Here is a tiny trained network, its code and every weight. The questions are about switching its units off for an input and a target symbol, where a switched-off unit gives its printed mean instead of its output.

import numpy as np


def w(rows, s, z=0):
    codes = np.array(rows[::2]) - 128.0
    scale = np.full(codes.shape[1], s)
    scale[-1] = z or s
    return codes * scale


def f(y):
    return y / 2 * (1 + np.tanh(0.7978845608 * (y + 0.044715 * y**3)))


def softmax(a):
    e = np.exp(a - a.max(-1, keepdims=True))
    return e / e.sum(-1, keepdims=True)


def log_softmax(a):
    a = a - a.max(-1, keepdims=True)
    return a - np.log(np.exp(a).sum(-1, keepdims=True))


def net(x, mask):
    ids = ['βζηλμπτφω'.index(c) for c in x.split()]
    T = len(ids)
    res = E[ids] + P[:T]
    u = 0
    for l in range(2):
        q, k, v = (res @ M[l].T for M in (Q, K, V))
        z = softmax(np.where(np.tri(T) > 0, q @ k.T / 4**0.5, -1e9)) @ v
        res = res + np.where(mask[u], z, O[l][:, -1]) @ O[l][:, :-1]
        u += 1
        y = f(res @ A[l][:, :-1].T + A[l][:, -1])
        res = res + np.where(mask[u : u + 4], y, B[l][:, -1]) @ B[l][:, :-1]
        u += 4
    return log_softmax(res[-1] @ U[:, :-1].T + U[:, -1])


Q, K, V, O, A, B = {}, {}, {}, {}, {}, {}
E = w([
[126,128,63,72,174],'β',
[4,162,191,183,102],'ζ',
[174,42,64,24,248],'η',
[119,241,68,201,211],'λ',
[27,50,90,108,127],'μ',
[114,204,196,32,30],'π',
[78,185,241,88,230],'τ',
[111,168,113,133,210],'φ',
[134,215,111,65,174],'ω',
],0.014)
P = w([
[193,210,138,2,104],'0',
[60,120,137,89,197],'1',
[106,83,69,110,105],'2',
[117,121,120,121,166],'3',
[97,152,165,130,189],'4',
[109,115,141,77,109],'5',
[112,111,138,103,114],'6',
[100,170,190,154,233],'7',
[122,109,103,138,114],'8',
[131,159,131,180,211],'9',
[162,157,131,148,163],'10',
[174,138,113,150,179],'11',
[139,144,133,165,144],'12',
],0.0095)
Q[0] = w([
[94,192,225,178,126],'0.h1',
[205,148,107,131,237],'0.h1',
[219,171,155,69,118],'0.h1',
[98,224,22,1,230],'0.h1',
],0.0056)
K[0] = w([
[255,199,123,68,168],'0.h1',
[172,242,149,107,168],'0.h1',
[53,128,137,87,139],'0.h1',
[220,69,161,174,71],'0.h1',
],0.0073)
V[0] = w([
[241,253,72,145,167],'0.h1',
[86,243,91,100,113],'0.h1',
[92,36,52,112,75],'0.h1',
[162,143,178,161,80],'0.h1',
],0.0068)
O[0] = w([
[85,5,87,24,47,155],'0.h1',
[153,191,13,128,46,253],'0.h1',
[42,87,72,117,255,55],'0.h1',
[130,188,151,111,134,81],'0.h1',
],0.0093,0.006)
A[0] = w([
[153,145,105,85,125,110],'0.n1',
[59,254,102,116,186,255],'0.n2',
[91,116,37,152,96,137],'0.n3',
[217,155,76,119,143,248],'0.n4',
],0.0093,0.003)
B[0] = w([
[25,168,124,108,98,166],'0.n1',
[167,52,2,119,29,254],'0.n2',
[201,120,138,51,80,186],'0.n3',
[83,86,208,109,65,204],'0.n4',
],0.0084,0.0093)
Q[1] = w([
[110,173,116,144,200],'1.h1',
[63,74,66,101,45],'1.h1',
[108,37,114,245,47],'1.h1',
[11,126,116,2,108],'1.h1',
],0.0058)
K[1] = w([
[141,185,105,161,174],'1.h1',
[9,254,193,53,96],'1.h1',
[254,147,116,132,94],'1.h1',
[57,101,110,161,38],'1.h1',
],0.0086)
V[1] = w([
[63,103,122,89,169],'1.h1',
[50,123,51,188,128],'1.h1',
[1,114,138,146,73],'1.h1',
[117,81,102,144,66],'1.h1',
],0.0084)
O[1] = w([
[53,248,37,225,151,98],'1.h1',
[48,104,127,143,16,59],'1.h1',
[199,140,104,254,95,254],'1.h1',
[143,186,28,126,156,240],'1.h1',
],0.0082,0.017)
A[1] = w([
[83,2,48,63,203,253],'1.n1',
[146,182,162,159,43,96],'1.n2',
[126,34,127,84,57,96],'1.n3',
[242,10,98,190,28,116],'1.n4',
],0.0072,0.0054)
B[1] = w([
[152,162,194,143,101,145],'1.n1',
[140,80,88,194,254,162],'1.n2',
[140,199,128,94,154,140],'1.n3',
[83,181,198,118,138,252],'1.n4',
],0.013,0.027)
U = w([
[107,146,132,108,45,105],'β',
[50,147,139,186,197,130],'ζ',
[204,77,255,98,210,167],'η',
[26,184,199,53,235,84],'λ',
[173,164,190,213,131,191],'μ',
[194,170,80,134,238,3],'π',
[250,91,122,166,87,183],'τ',
[188,146,90,163,73,54],'φ',
[217,198,118,120,105,143],'ω',
],0.0057,0.0049)

Each question gives the input, a string of symbols that net reads in full, and the target symbol t.
The units are the heads (4 rows each of Q, K, V and O) and the neurons (one row each of A and B). Each row of codes is followed by its name. A weight is (code - 128) times the scale printed after its matrix; where a second scale follows, it is the last column's (O, A, B and U).
mask holds one flag per unit, layer by layer, with each layer's heads first. A switched-off unit (its flag False) gives its mean, the last column of its rows in O or B, instead of its output. The means were averaged over made-up inputs and are rounded, as every weight is.
A unit's drop is (log p(t) with every unit on - log p(t) with that unit switched off) / (log p(t) with every unit on - log p(t) with every unit switched off).
The circuit of an input: a set's keep is (log p(t) with only the set's units on - log p(t) with every unit switched off) / (log p(t) with every unit on - log p(t) with every unit switched off). Starting from all 10 units, units are removed one at a time, each time the one whose removal leaves the highest keep (on an exact tie, the one counted first), for as long as the keep stays at least 0.8.
circuit, biggest first: the units of the circuit, biggest drop first
unit that matters most: the unit with the biggest drop
top k neurons: the k neurons with the biggest drops, biggest first
top k neurons in layer l: the k neurons of layer l with the biggest drops, biggest first
input τ η π τ π π τ β λ φ λ π μ, target η: unit that matters most => 1.h1
input π π μ, target μ: top 2 neurons => (1.n1 0.n1)
input τ ζ μ, target η: circuit, biggest first => (1.h1 0.h1 1.n1)
input τ ζ τ μ τ τ ω η, target η: top 2 neurons => (0.n4 1.n4)
input τ λ μ η π ζ π η φ β ζ β, target η: top 2 neurons => (0.n4 0.n2)
input τ μ ζ π τ ζ φ λ ζ τ ζ π, target η: circuit, biggest first => (1.h1 0.h1 0.n4)
input ω μ μ, target μ: top 3 neurons in layer 1 => (1.n1 1.n4 1.n2)
input ζ β ζ, target λ: circuit, biggest first => (1.h1 1.n3 0.h1)
input ζ ζ η, target λ: circuit, biggest first => (1.h1 1.n4)
input τ ζ ζ φ λ π ζ π η, target η: circuit, biggest first => (1.h1 0.h1 0.n4)
input μ η λ ω, target β: circuit, biggest first => (1.h1 1.n2 0.h1)
input ζ ζ π φ ζ τ φ λ, target λ: top 2 neurons => (1.n4 0.n2)
input ζ μ π, target λ: top 3 neurons => (1.n4 0.n2 1.n3)
input μ β β, target β: circuit, biggest first => (1.h1 1.n2)
input π ζ π η η, target μ: unit that matters most => 0.n1
input ζ ζ ζ β, target λ: top 4 neurons => (1.n4 1.n3 0.n4 0.n2)
input π ζ ζ ω η ζ ω ζ μ μ β β, target μ: top 2 neurons in layer 0 => (0.n1 0.n4)
input ζ β μ η μ ζ β π π λ β, target λ: circuit, biggest first => (1.h1 0.n4 0.h1)
input ζ φ μ ω, target λ: top 2 neurons => (1.n4 1.n3)
input τ μ ζ φ τ β μ λ μ μ λ φ, target η: circuit, biggest first => (0.h1 1.h1)
input ζ π η ω φ μ π λ β ζ φ ω, target λ: top 3 neurons => (0.n4 1.n3 1.n4)
input ω φ π ω π, target π: top 3 neurons in layer 1 => (1.n2 1.n4 1.n1)
input ζ μ φ ζ φ ζ, target λ: top 2 neurons in layer 0 => (0.n2 0.n1)
input η η η β τ ζ, target ζ: top 3 neurons => (0.n3 0.n2 1.n1)
